Below is a small trained network, with its code and all its weights. Each question gives an input and a target symbol and asks what happens when units are switched off, that is, made to give their printed mean instead of their output.

import numpy as np


def w(rows, s, z=0):
    codes = np.array(rows[::2]) - 128.0
    scale = np.full(codes.shape[1], s)
    scale[-1] = z or s
    return codes * scale


def norm(h):
    return h / np.sqrt((h * h).mean(-1, keepdims=True) + 1e-5)


def f(y):
    return np.maximum(y, 0)


def softmax(a):
    e = np.exp(a - a.max(-1, keepdims=True))
    return e / e.sum(-1, keepdims=True)


def log_softmax(a):
    a = a - a.max(-1, keepdims=True)
    return a - np.log(np.exp(a).sum(-1, keepdims=True))


def net(x, mask):
    ids = ['αβγδζμξτφψ'.index(c) for c in x.split()]
    T = len(ids)
    res = E[ids] + P[:T]
    r = norm(res)
    for j in range(2):
        rows = slice(3 * j, 3 * j + 3)
        q, k, v = (r @ M[0][rows].T for M in (Q, K, V))
        z = softmax(np.where(np.tri(T) > 0, q @ k.T / 3**0.5, -1e9)) @ v
        o = O[0][rows]
        res = res + np.where(mask[j], z, o[:, -1]) @ o[:, :-1]
    y = f(norm(res) @ A[0][:, :-1].T + A[0][:, -1])
    res = res + np.where(mask[2:10], y, B[0][:, -1]) @ B[0][:, :-1]
    return log_softmax(norm(res)[-1] @ U[:, :-1].T + U[:, -1])


Q, K, V, O, A, B = {}, {}, {}, {}, {}, {}
E = w([
[144,195,111],'α',
[136,89,170],'β',
[145,188,116],'γ',
[127,88,160],'δ',
[137,74,171],'ζ',
[155,158,125],'μ',
[23,117,68],'ξ',
[163,163,124],'τ',
[138,2,85],'φ',
[179,131,62],'ψ',
],0.0059)
P = w([
[148,190,78],'0',
[150,158,81],'1',
[150,143,88],'2',
[155,106,110],'3',
[144,88,142],'4',
[138,89,140],'5',
[144,73,150],'6',
[141,58,140],'7',
[139,47,145],'8',
[161,42,149],'9',
[153,31,164],'10',
[151,19,158],'11',
[153,9,152],'12',
[144,10,147],'13',
],0.0011)
Q[0] = w([
[117,44,211],'head 1',
[166,162,185],'head 1',
[165,179,144],'head 1',
[182,35,90],'head 2',
[2,197,85],'head 2',
[195,94,177],'head 2',
],0.0083)
K[0] = w([
[241,150,119],'head 1',
[112,115,48],'head 1',
[39,115,41],'head 1',
[2,155,79],'head 2',
[246,178,200],'head 2',
[77,88,93],'head 2',
],0.008)
V[0] = w([
[119,151,186],'head 1',
[89,137,173],'head 1',
[253,130,147],'head 1',
[59,93,81],'head 2',
[185,70,104],'head 2',
[50,163,179],'head 2',
],0.0055)
O[0] = w([
[94,174,236,137],'head 1',
[78,101,204,111],'head 1',
[210,246,140,253],'head 1',
[40,92,77,116],'head 2',
[158,53,123,210],'head 2',
[40,253,199,73],'head 2',
],0.0037,0.0027)
A[0] = w([
[136,213,73,108],'neuron 1',
[149,107,188,191],'neuron 2',
[74,70,24,252],'neuron 3',
[124,181,95,101],'neuron 4',
[122,182,107,120],'neuron 5',
[160,186,32,145],'neuron 6',
[116,134,208,189],'neuron 7',
[2,165,54,173],'neuron 8',
],0.0052,0.0024)
B[0] = w([
[98,71,132,175],'neuron 1',
[90,164,107,253],'neuron 2',
[44,219,124,212],'neuron 3',
[109,61,137,148],'neuron 4',
[105,78,114,149],'neuron 5',
[91,83,163,209],'neuron 6',
[76,124,90,213],'neuron 7',
[162,255,28,156],'neuron 8',
],0.005,0.003)
U = w([
[84,220,75,208],'α',
[123,185,225,30],'β',
[135,187,192,64],'γ',
[4,122,139,198],'δ',
[114,40,241,181],'ζ',
[218,180,153,117],'μ',
[103,151,107,2],'ξ',
[222,184,146,144],'τ',
[97,15,25,63],'φ',
[203,101,15,201],'ψ',
],0.011,0.0036)

Each question gives the input, a string of symbols that net reads in full, and the target symbol t.
The units are the heads (3 rows each of Q, K, V and O) and the neurons (one row each of A and B). Each row of codes is followed by its name. A weight is (code - 128) times the scale printed after its matrix; where a second scale follows, it is the last column's (O, A, B and U).
mask holds one flag per unit, heads first, then neurons. A switched-off unit (its flag False) gives its mean, the last column of its rows in O or B, instead of its output. The means were averaged over made-up inputs and are rounded, as every weight is.
A unit's drop is (log p(t) with every unit on - log p(t) with that unit switched off) / (log p(t) with every unit on - log p(t) with every unit switched off).
The circuit of an input: a set's keep is (log p(t) with only the set's units on - log p(t) with every unit switched off) / (log p(t) with every unit on - log p(t) with every unit switched off). Starting from all 10 units, units are removed one at a time, each time the one whose removal leaves the highest keep (on an exact tie, the one counted first), for as long as the keep stays at least 0.8.
circuit, biggest first: the units of the circuit, biggest drop first
k most important neurons: the k neurons with the biggest drops, biggest first
which heads matter: for each layer, one digit per head in row order, 1 if its drop is at least 0.15 and else 0, layers parted by /
input ζ β β ζ ψ ξ φ α α ζ β μ ζ φ, target δ: circuit, biggest first -> (head 2; neuron 3)
input ψ δ ξ ξ ξ α β, target α: circuit, biggest first -> (head 2; neuron 8)
input ζ ψ ζ ψ ζ β ζ φ β ζ τ β ζ ξ, target α: circuit, biggest first -> (neuron 8)
input φ ζ τ β ψ β, target ψ: circuit, biggest first -> (head 1; head 2)
input γ ζ γ ψ ζ φ γ ψ β, target ψ: which heads matter -> 10
input β γ β ψ ζ ψ β φ ξ ζ γ τ τ, target δ: circuit, biggest first -> (head 2; neuron 6)
input ξ δ ζ, target α: which heads matter -> 01
input ζ τ α, target τ: 2 most important neurons -> (neuron 7; neuron 3)
input φ δ β ξ γ φ, target δ: circuit, biggest first -> (neuron 3; head 2)
input α β ζ ζ ζ ζ α, target ζ: 3 most important neurons -> (neuron 6; neuron 1; neuron 3)
input α τ α α, target τ: which heads matter -> 01
input ξ ζ β γ φ, target α: which heads matter -> 01
input τ α δ, target τ: circuit, biggest first -> (head 1; neuron 3; head 2)
input μ τ ζ, target τ: circuit, biggest first -> (head 1)
input γ γ γ ψ α ζ ψ γ, target ψ: 2 most important neurons -> (neuron 1; neuron 5)
input τ β β ζ ψ α ξ τ ψ τ, target δ: circuit, biggest first -> (head 2; head 1)
input α α τ δ, target τ: 2 most important neurons -> (neuron 3; neuron 6)
input δ ψ γ α, target ψ: 2 most important neurons -> (neuron 3; neuron 7)
input α ξ ψ β β β ζ ζ μ β γ ψ, target δ: circuit, biggest first -> (head 2; neuron 6)
input β ψ δ, target ψ: circuit, biggest first -> (head 1)
input α ψ ζ β α φ ζ φ ζ, target φ: which heads matter -> 11
